Here is a tiny trained network, its code and every weight. The questions are about switching its units off for an input and a target symbol, where a switched-off unit gives its printed mean instead of its output.

import numpy as np


def w(rows, s, z=0):
    codes = np.array(rows[::2]) - 128.0
    scale = np.full(codes.shape[1], s)
    scale[-1] = z or s
    return codes * scale


def f(y):
    return np.maximum(y, 0)


def softmax(a):
    e = np.exp(a - a.max(-1, keepdims=True))
    return e / e.sum(-1, keepdims=True)


def log_softmax(a):
    a = a - a.max(-1, keepdims=True)
    return a - np.log(np.exp(a).sum(-1, keepdims=True))


def net(x, mask):
    ids = ['γζθλμξπσφψω'.index(c) for c in x.split()]
    T = len(ids)
    res = E[ids] + P[:T]
    u = 0
    for l in range(2):
        q, k, v = (res @ M[l].T for M in (Q, K, V))
        z = softmax(np.where(np.tri(T) > 0, q @ k.T / 3**0.5, -1e9)) @ v
        res = res + np.where(mask[u], z, O[l][:, -1]) @ O[l][:, :-1]
        u += 1
        y = f(res @ A[l][:, :-1].T + A[l][:, -1])
        res = res + np.where(mask[u : u + 4], y, B[l][:, -1]) @ B[l][:, :-1]
        u += 4
    return log_softmax(res[-1] @ U[:, :-1].T + U[:, -1])


Q, K, V, O, A, B = {}, {}, {}, {}, {}, {}
E = w([
[107,92,116,169,198],'γ',
[48,239,109,64,133],'ζ',
[200,136,37,73,48],'θ',
[199,63,227,221,99],'λ',
[164,132,194,107,214],'μ',
[87,119,43,174,157],'ξ',
[10,67,123,146,160],'π',
[164,173,160,127,130],'σ',
[146,249,119,203,86],'φ',
[145,75,214,8,167],'ψ',
[161,167,157,108,118],'ω',
],0.018)
P = w([
[170,118,184,178,254],'0',
[129,126,111,177,210],'1',
[109,120,100,157,184],'2',
[133,78,78,151,133],'3',
[142,43,84,128,94],'4',
[152,25,59,112,93],'5',
[156,35,33,120,107],'6',
],0.0067)
Q[0] = w([
[182,90,95,201,129],'0.h0',
[211,141,160,109,170],'0.h0',
[195,255,197,84,77],'0.h0',
],0.0094)
K[0] = w([
[173,62,122,197,87],'0.h0',
[160,123,204,193,172],'0.h0',
[156,251,112,178,135],'0.h0',
],0.011)
V[0] = w([
[111,173,109,253,162],'0.h0',
[35,152,98,120,126],'0.h0',
[155,128,167,148,65],'0.h0',
],0.0054)
O[0] = w([
[220,81,184,116,176,252],'0.h0',
[34,21,212,74,79,56],'0.h0',
[120,105,136,212,3,124],'0.h0',
],0.0059,0.0026)
A[0] = w([
[194,252,104,110,75,254],'0.n0',
[93,196,48,1,38,182],'0.n1',
[222,140,169,40,187,107],'0.n2',
[174,126,134,171,111,172],'0.n3',
],0.0092,0.0015)
B[0] = w([
[113,89,198,11,203,231],'0.n0',
[158,92,69,173,165,224],'0.n1',
[105,165,196,108,153,254],'0.n2',
[100,92,209,140,179,242],'0.n3',
],0.011,0.0052)
Q[1] = w([
[123,172,197,136,188],'1.h0',
[106,1,83,119,231],'1.h0',
[235,157,147,98,187],'1.h0',
],0.008)
K[1] = w([
[158,146,207,164,159],'1.h0',
[143,109,143,73,1],'1.h0',
[120,115,58,113,161],'1.h0',
],0.0084)
V[1] = w([
[85,91,151,82,140],'1.h0',
[254,173,12,147,113],'1.h0',
[197,159,167,41,96],'1.h0',
],0.0088)
O[1] = w([
[54,144,173,21,169,173],'1.h0',
[182,200,144,165,253,4],'1.h0',
[225,118,20,71,1,148],'1.h0',
],0.0071,0.015)
A[1] = w([
[98,51,46,159,188,26],'1.n0',
[156,72,148,51,55,29],'1.n1',
[166,79,210,115,206,4],'1.n2',
[237,40,167,255,161,98],'1.n3',
],0.0078,0.0023)
B[1] = w([
[120,148,142,248,116,193],'1.n0',
[131,213,102,203,195,254],'1.n1',
[101,221,81,151,2,206],'1.n2',
[222,110,154,93,112,212],'1.n3',
],0.0072,0.013)
U = w([
[81,254,205,113,104,163],'γ',
[118,79,189,43,199,233],'ζ',
[182,118,102,87,183,167],'θ',
[146,99,154,154,89,155],'λ',
[113,131,145,141,143,58],'μ',
[112,194,165,227,202,129],'ξ',
[58,53,197,131,165,45],'π',
[107,84,124,132,138,123],'σ',
[104,67,126,129,153,140],'φ',
[94,170,78,152,28,4],'ψ',
[110,75,86,127,104,166],'ω',
],0.0084,0.0049)

Each question gives the input, a string of symbols that net reads in full, and the target symbol t.
The units are the heads (3 rows each of Q, K, V and O) and the neurons (one row each of A and B). Each row of codes is followed by its name. A weight is (code - 128) times the scale printed after its matrix; where a second scale follows, it is the last column's (O, A, B and U).
mask holds one flag per unit, layer by layer, with each layer's heads first. A switched-off unit (its flag False) gives its mean, the last column of its rows in O or B, instead of its output. The means were averaged over made-up inputs and are rounded, as every weight is.
A unit's drop is (log p(t) with every unit on - log p(t) with that unit switched off) / (log p(t) with every unit on - log p(t) with every unit switched off).
The circuit of an input: a set's keep is (log p(t) with only the set's units on - log p(t) with every unit switched off) / (log p(t) with every unit on - log p(t) with every unit switched off). Starting from all 10 units, units are removed one at a time, each time the one whose removal leaves the highest keep (on an exact tie, the one counted first), for as long as the keep stays at least 0.8.
circuit, biggest first: the units of the circuit, biggest drop first
most important unit: the unit with the biggest drop
k most important neurons: the k neurons with the biggest drops, biggest first
drop of u: that unit's drop, to one decimal
input ζ ω ω ζ, target ω: circuit, biggest first : 0.n1, 0.h0, 1.h0
input ξ λ λ, target λ: most important unit : 1.n3
input ξ ψ ζ, target ψ: circuit, biggest first : 1.h0, 0.n2
input ζ ξ ζ ξ, target ξ: 2 most important neurons : 0.n1, 0.n0
input λ θ ξ, target ξ: 2 most important neurons : 0.n1, 0.n2
input φ ψ ξ ξ, target ψ: 3 most important neurons : 0.n1, 1.n0, 1.n3
input π ζ ξ, target π: circuit, biggest first : 1.h0, 0.n1
input σ λ ω λ ω γ μ, target γ: circuit, biggest first : 0.n2, 1.n2
input μ ω γ ω λ ζ, target ω: 2 most important neurons : 0.n3, 0.n1
input π ξ γ, target π: 3 most important neurons : 1.n1, 0.n1, 1.n3
input σ μ ω ξ σ ψ γ, target ψ: 2 most important neurons : 0.n2, 0.n0
input ξ λ ξ ψ π, target ψ: 2 most important neurons : 0.n2, 0.n3
input ξ ξ γ, target ξ: 2 most important neurons : 0.n0, 0.n3
input λ π ξ γ ξ μ γ, target ξ: circuit, biggest first : 1.h0, 0.n0
input π ξ π φ ζ ω, target γ: 2 most important neurons : 0.n2, 1.n2
input ω λ λ ξ π ξ ξ, target π: most important neuron : 1.n1
input θ ζ ψ ω λ ψ π, target ψ: 2 most important neurons : 0.n3, 0.n2
input μ λ γ ξ ξ π σ, target γ: 2 most important neurons : 1.n2, 0.n0
input θ π λ ξ ζ, target ξ: 4 most important neurons : 0.n1, 1.n0, 0.n2, 1.n3
input λ ζ λ, target λ: circuit, biggest first : 1.n3, 0.h0, 1.h0, 1.n1
input ξ ξ θ ζ, target ξ: 4 most important neurons : 0.n1, 1.n0, 0.n3, 1.n3
input π ω φ ξ σ ψ, target γ: 2 most important neurons : 1.n1, 0.n2
input μ γ μ π, target π: drop of 1.h0 : 0.7
input ζ θ μ γ ξ ψ θ, target θ: drop of 1.n2 : 0.0
input ξ ξ ψ γ, target ψ: drop of 1.h0 : 0.4
input λ λ ψ ψ ψ ξ, target ψ: drop of 1.n0 : 0.2
